Below are the code and all the weights of a small trained network. Each question names an input and a target symbol and asks about switching units off, where a switched-off unit gives its printed mean instead of its output.

import numpy as np


def w(rows, s, z=0):
    codes = np.array(rows[::2]) - 128.0
    scale = np.full(codes.shape[1], s)
    scale[-1] = z or s
    return codes * scale


def f(y):
    return np.maximum(y, 0)


def softmax(a):
    e = np.exp(a - a.max(-1, keepdims=True))
    return e / e.sum(-1, keepdims=True)


def log_softmax(a):
    a = a - a.max(-1, keepdims=True)
    return a - np.log(np.exp(a).sum(-1, keepdims=True))


def net(x, mask):
    ids = ['ΣΦΨαβεζμξτω'.index(c) for c in x.split()]
    T = len(ids)
    res = E[ids] + P[:T]
    r = res
    for j in range(3):
        rows = slice(3 * j, 3 * j + 3)
        q, k, v = (r @ M[0][rows].T for M in (Q, K, V))
        z = softmax(np.where(np.tri(T) > 0, q @ k.T / 3**0.5, -1e9)) @ v
        o = O[0][rows]
        res = res + np.where(mask[j], z, o[:, -1]) @ o[:, :-1]
    y = f(res @ A[0][:, :-1].T + A[0][:, -1])
    res = res + np.where(mask[3:7], y, B[0][:, -1]) @ B[0][:, :-1]
    return log_softmax(res[-1] @ U[:, :-1].T + U[:, -1])


Q, K, V, O, A, B = {}, {}, {}, {}, {}, {}
E = w([
[134,118,138,184],'Σ',
[88,129,194,175],'Φ',
[200,185,112,91],'Ψ',
[195,146,58,151],'α',
[209,122,130,95],'β',
[155,82,205,102],'ε',
[103,202,199,86],'ζ',
[104,235,179,146],'μ',
[175,33,78,138],'ξ',
[104,3,129,198],'τ',
[88,176,76,214],'ω',
],0.014)
P = w([
[250,91,197,229],'0',
[109,62,132,118],'1',
[120,166,105,70],'2',
[168,174,162,152],'3',
[97,55,119,104],'4',
[118,169,104,61],'5',
[165,178,171,166],'6',
[86,51,128,106],'7',
[118,180,108,62],'8',
[160,183,174,181],'9',
[80,41,136,112],'10',
[125,173,104,68],'11',
[184,176,180,179],'12',
],0.015)
Q[0] = w([
[200,124,184,249],'head 0',
[201,85,93,84],'head 0',
[114,98,74,158],'head 0',
[205,114,189,212],'head 1',
[88,57,187,151],'head 1',
[22,40,139,97],'head 1',
[86,99,143,23],'head 2',
[192,100,203,141],'head 2',
[238,133,206,177],'head 2',
],0.012)
K[0] = w([
[252,105,171,217],'head 0',
[171,79,59,49],'head 0',
[138,117,150,140],'head 0',
[203,70,183,227],'head 1',
[85,124,165,171],'head 1',
[52,157,116,146],'head 1',
[72,140,102,89],'head 2',
[142,132,167,172],'head 2',
[191,120,169,176],'head 2',
],0.014)
V[0] = w([
[108,200,94,145],'head 0',
[249,157,89,98],'head 0',
[168,156,116,165],'head 0',
[184,116,142,107],'head 1',
[102,82,196,110],'head 1',
[108,170,157,141],'head 1',
[140,199,53,100],'head 2',
[99,32,28,195],'head 2',
[153,189,137,235],'head 2',
],0.016)
O[0] = w([
[142,175,94,180,73],'head 0',
[13,138,233,107,248],'head 0',
[54,183,98,156,185],'head 0',
[87,166,155,78,200],'head 1',
[212,128,183,39,140],'head 1',
[179,83,134,183,126],'head 1',
[55,60,155,255,52],'head 2',
[37,140,8,86,70],'head 2',
[119,240,85,198,212],'head 2',
],0.0096,0.012)
A[0] = w([
[253,135,171,77,171],'neuron 0',
[51,249,82,76,15],'neuron 1',
[208,220,12,160,2],'neuron 2',
[65,35,247,13,128],'neuron 3',
],0.006,0.0072)
B[0] = w([
[179,68,98,220,216],'neuron 0',
[60,10,54,80,243],'neuron 1',
[203,134,2,134,159],'neuron 2',
[164,206,20,68,254],'neuron 3',
],0.0064,0.017)
U = w([
[105,200,72,113,73],'Σ',
[196,173,65,142,207],'Φ',
[67,198,223,114,131],'Ψ',
[37,41,81,157,254],'α',
[102,187,187,26,83],'β',
[185,186,175,6,94],'ε',
[181,198,209,131,109],'ζ',
[138,247,114,164,118],'μ',
[68,10,143,2,118],'ξ',
[117,22,85,35,121],'τ',
[87,147,39,185,119],'ω',
],0.0054,0.0048)

Each question gives the input, a string of symbols that net reads in full, and the target symbol t.
The units are the heads (3 rows each of Q, K, V and O) and the neurons (one row each of A and B). Each row of codes is followed by its name. A weight is (code - 128) times the scale printed after its matrix; where a second scale follows, it is the last column's (O, A, B and U).
mask holds one flag per unit, heads first, then neurons. A switched-off unit (its flag False) gives its mean, the last column of its rows in O or B, instead of its output. The means were averaged over made-up inputs and are rounded, as every weight is.
A unit's drop is (log p(t) with every unit on - log p(t) with that unit switched off) / (log p(t) with every unit on - log p(t) with every unit switched off).
The circuit of an input: a set's keep is (log p(t) with only the set's units on - log p(t) with every unit switched off) / (log p(t) with every unit on - log p(t) with every unit switched off). Starting from all 7 units, units are removed one at a time, each time the one whose removal leaves the highest keep (on an exact tie, the one counted first), for as long as the keep stays at least 0.8.
circuit, biggest first: the units of the circuit, biggest drop first
most important unit: the unit with the biggest drop
k most important neurons: the k neurons with the biggest drops, biggest first
drop when u is switched off: that unit's drop, to one decimal
input Φ ε ε τ Ψ α Φ ε ε ε, target Φ: most important unit : head 2
input Φ ω ε α Ψ ξ ω, target Φ: circuit, biggest first : (head 2; neuron 2; head 0)
input ξ Ψ Φ ε, target ξ: circuit, biggest first : (neuron 1; head 2; head 0)
input Φ ε Σ ξ, target Φ: 2 most important neurons : (neuron 2; neuron 0)
input ε ε ξ Φ α ζ, target ζ: circuit, biggest first : (head 2; neuron 1; head 0)
input Φ Ψ ε β ω τ ξ ζ Φ β, target Φ: circuit, biggest first : (head 2; neuron 2; head 0)
input Φ ξ ω Φ, target Φ: circuit, biggest first : (head 2; head 0; neuron 2)
input β Φ α, target α: circuit, biggest first : (head 1; head 2)
input Φ ε ω, target ω: circuit, biggest first : (head 0; head 2)
input ω ζ Ψ μ ε Φ Ψ μ μ α Φ, target ζ: circuit, biggest first : (neuron 1; head 1; head 2)
input ξ ξ ξ Φ ξ ω τ ε τ α ω ζ β, target ξ: circuit, biggest first : (neuron 1; head 2; head 0)
input Φ μ β ε Ψ ζ μ β, target ζ: circuit, biggest first : (neuron 1; head 2)
input τ Ψ μ μ, target τ: circuit, biggest first : (neuron 1; head 2)
input ξ Ψ Ψ ξ β ζ Φ ζ μ ω, target ξ: most important unit : neuron 1
input Φ Ψ ε, target ε: circuit, biggest first : (neuron 1; neuron 3; head 2)
input Ψ ε ζ, target ζ: circuit, biggest first : (head 2; head 0)
input Ψ α ζ Ψ μ Ψ Σ μ, target ζ: 2 most important neurons : (neuron 1; neuron 3)
input ε ξ ξ, target ξ: 2 most important neurons : (neuron 0; neuron 2)
input β τ α ζ α ζ Φ, target β: 2 most important neurons : (neuron 3; neuron 1)
input ζ ξ ω Φ, target ζ: most important unit : head 2
input Ψ ω ζ ε ζ, target Φ: drop when neuron 1 is switched off : 0.2
input τ τ ω Ψ Ψ, target α: drop when head 1 is switched off : 0.5
input ζ β Φ ξ ε Φ ξ, target ζ: drop when neuron 3 is switched off : 0.1
input Φ μ Φ Ψ ζ ω μ, target Φ: 3 most important neurons : (neuron 2; neuron 0; neuron 1)
